Here is a tiny trained network, its code and every weight. The questions are about switching its units off for an input and a class, where a switched-off unit gives its printed mean instead of its output.

import numpy as np


def w(rows, s, z=0):
    codes = np.array(rows[::2]) - 128.0
    scale = np.full(codes.shape[1], s)
    scale[-1] = z or s
    return codes * scale


def f(y):
    return np.maximum(y, 0)


def log_softmax(a):
    a = a - a.max(-1, keepdims=True)
    return a - np.log(np.exp(a).sum(-1, keepdims=True))


def net(x, mask):
    res = np.array(x, float).reshape(1, 5) / 4 @ E
    y = f(res @ A[0][:, :-1].T + A[0][:, -1])
    res = res + np.where(mask, y, B[0][:, -1]) @ B[0][:, :-1]
    return log_softmax(res[-1] @ U[:, :-1].T + U[:, -1])


A, B = {}, {}
E = w([
[81,41,117,192,169,191,153,48,111],'x0',
[75,138,114,124,56,84,84,141,7],'x1',
[162,172,203,159,93,201,167,135,53],'x2',
[146,135,144,165,132,167,88,200,201],'x3',
[124,75,180,193,135,28,181,134,90],'x4',
],0.011)
A[0] = w([
[128,114,183,126,234,43,188,120,95,184],'N1',
[95,98,73,115,118,105,41,135,125,187],'N2',
[85,52,197,94,155,135,165,150,136,175],'N3',
[121,178,158,120,49,236,116,102,71,221],'N4',
[126,152,132,119,182,81,122,190,142,193],'N5',
[103,195,165,153,99,176,150,105,5,211],'N6',
[137,155,25,111,122,136,199,149,142,129],'N7',
[166,92,85,195,157,51,201,52,104,177],'N8',
[144,199,121,134,155,125,82,189,213,193],'N9',
[192,137,99,175,177,167,144,53,192,161],'N10',
[195,179,185,124,136,187,140,214,145,175],'N11',
[166,167,107,72,109,77,68,189,234,207],'N12',
[49,157,195,190,184,110,194,81,11,230],'N13',
[107,43,71,126,254,211,103,43,191,254],'N14',
[106,44,130,137,138,75,172,85,121,181],'N15',
[91,170,73,105,78,8,41,162,115,200],'N16',
[117,175,41,110,70,60,96,173,91,164],'N17',
[98,207,213,70,113,103,152,210,149,157],'N18',
],0.0082,0.0033)
B[0] = w([
[60,113,114,114,94,76,173,92,104,204],'N1',
[59,77,107,177,204,186,88,238,77,184],'N2',
[119,93,136,88,177,106,157,124,69,166],'N3',
[184,174,142,174,103,203,187,152,88,214],'N4',
[112,119,61,133,88,51,134,63,176,178],'N5',
[185,187,167,135,75,138,196,171,18,235],'N6',
[137,77,77,148,112,205,108,170,94,153],'N7',
[56,69,202,45,164,42,196,78,13,210],'N8',
[182,125,70,165,159,84,118,112,211,214],'N9',
[138,56,125,94,173,185,190,18,154,191],'N10',
[174,176,162,158,131,89,178,82,179,207],'N11',
[195,95,11,164,156,81,108,131,155,239],'N12',
[158,172,194,87,93,41,193,157,97,250],'N13',
[132,100,151,144,254,203,141,54,101,245],'N14',
[56,110,170,29,158,59,138,52,68,199],'N15',
[106,125,88,110,99,143,97,197,132,235],'N16',
[114,83,125,142,79,144,86,203,134,212],'N17',
[156,166,135,132,84,87,165,137,175,209],'N18',
],0.0073,0.014)
U = w([
[151,188,99,176,88,51,130,122,206,64],'0',
[7,90,127,46,106,22,171,87,89,230],'1',
[30,143,100,154,179,126,47,152,110,48],'2',
[103,73,45,130,32,102,69,198,152,60],'3',
[111,76,84,124,165,180,155,36,182,74],'4',
[176,255,182,194,64,175,169,185,81,255],'5',
],0.0087,0.00099)

Each question gives the input, the list of numbers given to net, and the class t.
The units are the neurons (one row each of A and B). Each row of codes is followed by its name. A weight is (code - 128) times the scale printed after its matrix; where a second scale follows, it is the last column's (A, B and U).
mask holds one flag per neuron, in row order. A switched-off neuron (its flag False) gives its mean, the last column of its row in B, instead of its output. The means were averaged over made-up inputs and are rounded, as every weight is.
A unit's drop is (log p(t) with every unit on - log p(t) with that unit switched off) / (log p(t) with every unit on - log p(t) with every unit switched off).
The circuit of an input: a set's keep is (log p(t) with only the set's units on - log p(t) with every unit switched off) / (log p(t) with every unit on - log p(t) with every unit switched off). Starting from the 12 units with the biggest drops (on a tie, the unit counted first), units are removed one at a time, each time the one whose removal leaves the highest keep (on an exact tie, the one counted first), for as long as the keep stays at least 0.8.
units of the circuit, in order: the units of the circuit, biggest drop first
top k neurons: the k neurons with the biggest drops, biggest first
drop of u: that unit's drop, to one decimal
input [-3,-7,-7,8,0], class 4: units of the circuit, in order -> [N14]
input [0,-2,2,-3,-5], class 5: top 3 neurons -> [N4, N12, N15]
input [1,5,0,8,-2], class 3: units of the circuit, in order -> [N13, N14]
input [-7,5,-3,0,7], class 3: units of the circuit, in order -> [N16, N17]
input [-6,-5,2,-8,-7], class 0: top 2 neurons -> [N6, N14]
input [-7,1,-4,7,-6], class 3: top 4 neurons -> [N16, N17, N2, N13]
input [7,6,-4,4,-6], class 2: top 2 neurons -> [N2, N10]
input [6,7,3,6,4], class 5: drop of N6 -> 0.2
input [-6,3,2,7,-4], class 0: drop of N11 -> 0.2
input [3,8,7,-5,3], class 5: drop of N6 -> 0.3
input [4,7,8,-2,1], class 5: drop of N4 -> 0.0
input [8,-6,-5,2,5], class 1: top 3 neurons -> [N8, N15, N1]
